Below is a small trained network, with its code and all its weights. Each question gives an input and a target symbol and asks what happens when units are switched off, that is, made to give their printed mean instead of their output.

import numpy as np


def w(rows, s, z=0):
    codes = np.array(rows[::2]) - 128.0
    scale = np.full(codes.shape[1], s)
    scale[-1] = z or s
    return codes * scale


def f(y):
    return np.maximum(y, 0)


def softmax(a):
    e = np.exp(a - a.max(-1, keepdims=True))
    return e / e.sum(-1, keepdims=True)


def log_softmax(a):
    a = a - a.max(-1, keepdims=True)
    return a - np.log(np.exp(a).sum(-1, keepdims=True))


def net(x, mask):
    ids = ['αβδζθμψ'.index(c) for c in x.split()]
    T = len(ids)
    res = E[ids] + P[:T]
    u = 0
    for l in range(3):
        q, k, v = (res @ M[l].T for M in (Q, K, V))
        z = softmax(np.where(np.tri(T) > 0, q @ k.T / 3**0.5, -1e9)) @ v
        res = res + np.where(mask[u], z, O[l][:, -1]) @ O[l][:, :-1]
        u += 1
        y = f(res @ A[l][:, :-1].T + A[l][:, -1])
        res = res + np.where(mask[u : u + 8], y, B[l][:, -1]) @ B[l][:, :-1]
        u += 8
    return log_softmax(res[-1] @ U[:, :-1].T + U[:, -1])


Q, K, V, O, A, B = {}, {}, {}, {}, {}, {}
E = w([
[21,171,222],'α',
[5,191,242],'β',
[124,35,222],'δ',
[45,144,188],'ζ',
[134,90,2],'θ',
[204,33,129],'μ',
[27,189,80],'ψ',
],0.0084)
P = w([
[137,3,185],'0',
[29,152,66],'1',
[36,159,78],'2',
[44,166,82],'3',
[47,165,81],'4',
[61,166,84],'5',
[72,170,94],'6',
[82,170,92],'7',
[100,173,78],'8',
[112,182,83],'9',
[132,183,88],'10',
[156,185,85],'11',
[165,205,85],'12',
],0.0076)
Q[0] = w([
[231,44,176],'0.h1',
[2,192,111],'0.h1',
[97,210,157],'0.h1',
],0.0059)
K[0] = w([
[14,44,154],'0.h1',
[254,174,83],'0.h1',
[151,122,92],'0.h1',
],0.0066)
V[0] = w([
[75,35,163],'0.h1',
[202,198,71],'0.h1',
[2,141,138],'0.h1',
],0.0084)
O[0] = w([
[254,119,114,184],'0.h1',
[22,125,134,72],'0.h1',
[228,234,124,253],'0.h1',
],0.0089,0.0049)
A[0] = w([
[201,102,180,131],'0.n1',
[98,106,137,97],'0.n2',
[3,110,59,191],'0.n3',
[116,201,251,238],'0.n4',
[164,65,62,131],'0.n5',
[235,83,220,165],'0.n6',
[19,186,178,252],'0.n7',
[253,104,247,154],'0.n8',
],0.0069,0.0036)
B[0] = w([
[30,96,121,176],'0.n1',
[127,129,121,128],'0.n2',
[211,94,234,186],'0.n3',
[139,157,2,252],'0.n4',
[167,68,96,189],'0.n5',
[32,112,87,206],'0.n6',
[222,12,87,240],'0.n7',
[42,131,78,220],'0.n8',
],0.0065,0.0046)
Q[1] = w([
[107,57,62],'1.h1',
[92,90,197],'1.h1',
[154,80,2],'1.h1',
],0.0093)
K[1] = w([
[25,53,112],'1.h1',
[112,202,110],'1.h1',
[73,2,149],'1.h1',
],0.012)
V[1] = w([
[100,208,154],'1.h1',
[196,83,105],'1.h1',
[253,209,145],'1.h1',
],0.0057)
O[1] = w([
[78,162,3,54],'1.h1',
[175,63,168,157],'1.h1',
[163,121,16,4],'1.h1',
],0.0055,0.011)
A[1] = w([
[1,77,118,253],'1.n1',
[122,55,173,168],'1.n2',
[77,158,186,67],'1.n3',
[12,176,120,107],'1.n4',
[136,44,94,153],'1.n5',
[227,140,97,172],'1.n6',
[99,208,180,60],'1.n7',
[181,181,241,84],'1.n8',
],0.0069,0.0052)
B[1] = w([
[170,254,140,202],'1.n1',
[121,138,197,212],'1.n2',
[131,172,109,141],'1.n3',
[139,145,10,147],'1.n4',
[172,150,156,168],'1.n5',
[168,115,63,253],'1.n6',
[86,157,69,140],'1.n7',
[80,19,90,218],'1.n8',
],0.0072,0.0047)
Q[2] = w([
[167,226,145],'2.h1',
[254,122,112],'2.h1',
[82,108,145],'2.h1',
],0.009)
K[2] = w([
[163,46,3],'2.h1',
[151,189,33],'2.h1',
[119,98,235],'2.h1',
],0.0063)
V[2] = w([
[15,94,132],'2.h1',
[162,141,2],'2.h1',
[35,116,186],'2.h1',
],0.0067)
O[2] = w([
[255,138,40,3],'2.h1',
[45,68,98,117],'2.h1',
[228,162,101,52],'2.h1',
],0.0074,0.0032)
A[2] = w([
[111,60,139,99],'2.n1',
[183,100,187,3],'2.n2',
[62,86,42,8],'2.n3',
[140,255,75,120],'2.n4',
[159,172,25,28],'2.n5',
[61,15,174,195],'2.n6',
[91,117,55,68],'2.n7',
[87,145,42,84],'2.n8',
],0.0072,0.0045)
B[2] = w([
[180,72,164,148],'2.n1',
[114,41,81,187],'2.n2',
[255,109,157,171],'2.n3',
[191,171,100,168],'2.n4',
[225,48,89,140],'2.n5',
[70,66,172,253],'2.n6',
[161,111,132,167],'2.n7',
[199,107,123,184],'2.n8',
],0.0086,0.0046)
U = w([
[212,161,123,2],'α',
[158,111,26,39],'β',
[57,245,105,240],'δ',
[171,202,99,84],'ζ',
[113,52,128,160],'θ',
[48,101,254,130],'μ',
[115,170,50,154],'ψ',
],0.0075,0.0076)

Each question gives the input, a string of symbols that net reads in full, and the target symbol t.
The units are the heads (3 rows each of Q, K, V and O) and the neurons (one row each of A and B). Each row of codes is followed by its name. A weight is (code - 128) times the scale printed after its matrix; where a second scale follows, it is the last column's (O, A, B and U).
mask holds one flag per unit, layer by layer, with each layer's heads first. A switched-off unit (its flag False) gives its mean, the last column of its rows in O or B, instead of its output. The means were averaged over made-up inputs and are rounded, as every weight is.
A unit's drop is (log p(t) with every unit on - log p(t) with that unit switched off) / (log p(t) with every unit on - log p(t) with every unit switched off).
unit that matters most: the unit with the biggest drop
top k neurons: the k neurons with the biggest drops, biggest first
k most important neurons of layer l: the k neurons of layer l with the biggest drops, biggest first
drop of u: that unit's drop, to one decimal
input δ β β, target ζ: top 2 neurons -> [0.n6; 0.n8]
input β ζ θ μ θ ψ θ ψ β, target θ: 3 most important neurons of layer 0 -> [0.n7; 0.n4; 0.n3]
input ζ α ζ μ δ ψ θ ψ ζ ψ θ ψ θ, target δ: top 3 neurons -> [0.n6; 0.n8; 0.n1]
input ζ α θ θ ψ θ θ μ β μ, target δ: top 4 neurons -> [0.n6; 0.n8; 0.n7; 0.n1]
input δ δ β α, target ζ: top 3 neurons -> [0.n6; 0.n8; 0.n1]
input β δ θ β ζ θ β, target θ: top 2 neurons -> [0.n7; 1.n1]
input ζ ζ ζ δ ζ θ ζ α ψ α α ψ μ, target δ: top 2 neurons -> [0.n8; 0.n6]
input β ψ θ μ ψ θ ψ, target θ: top 3 neurons -> [0.n7; 0.n3; 1.n1]
input ζ ψ ψ θ ζ α ψ ψ θ, target δ: unit that matters most -> 0.n6
input θ α ζ ψ θ θ ψ, target μ: top 2 neurons -> [0.n7; 2.n6]
input β ψ β α α θ θ δ θ θ θ ψ ψ, target θ: top 2 neurons -> [0.n7; 0.n3]
input μ α α, target α: 2 most important neurons of layer 1 -> [1.n2; 1.n6]
input ζ β δ, target δ: top 3 neurons -> [1.n1; 0.n8; 0.n6]
input ζ θ δ, target δ: top neuron -> [0.n8]
input μ ψ θ δ θ, target α: 3 most important neurons of layer 1 -> [1.n2; 1.n6; 1.n8]
input θ θ θ, target μ: 2 most important neurons of layer 0 -> [0.n5; 0.n3]
input μ β ψ, target α: 2 most important neurons of layer 0 -> [0.n6; 0.n1]
input θ ζ ψ β μ δ θ ζ θ θ α α ψ, target μ: 2 most important neurons of layer 0 -> [0.n7; 0.n5]
input β ζ ψ, target β: 2 most important neurons of layer 2 -> [2.n5; 2.n8]
input ψ θ ψ β θ α, target θ: top 2 neurons -> [0.n7; 0.n4]
input μ ζ ψ ζ, target α: most important neuron of layer 1 -> [1.n2]
input θ δ α α ψ ψ θ ζ θ μ, target μ: drop of 2.n2 -> 0.0
input β β δ ψ, target β: drop of 0.n4 -> 0.1
input δ ζ ζ, target ζ: drop of 2.n4 -> 0.1
input θ α μ θ θ, target μ: drop of 0.h1 -> 0.1
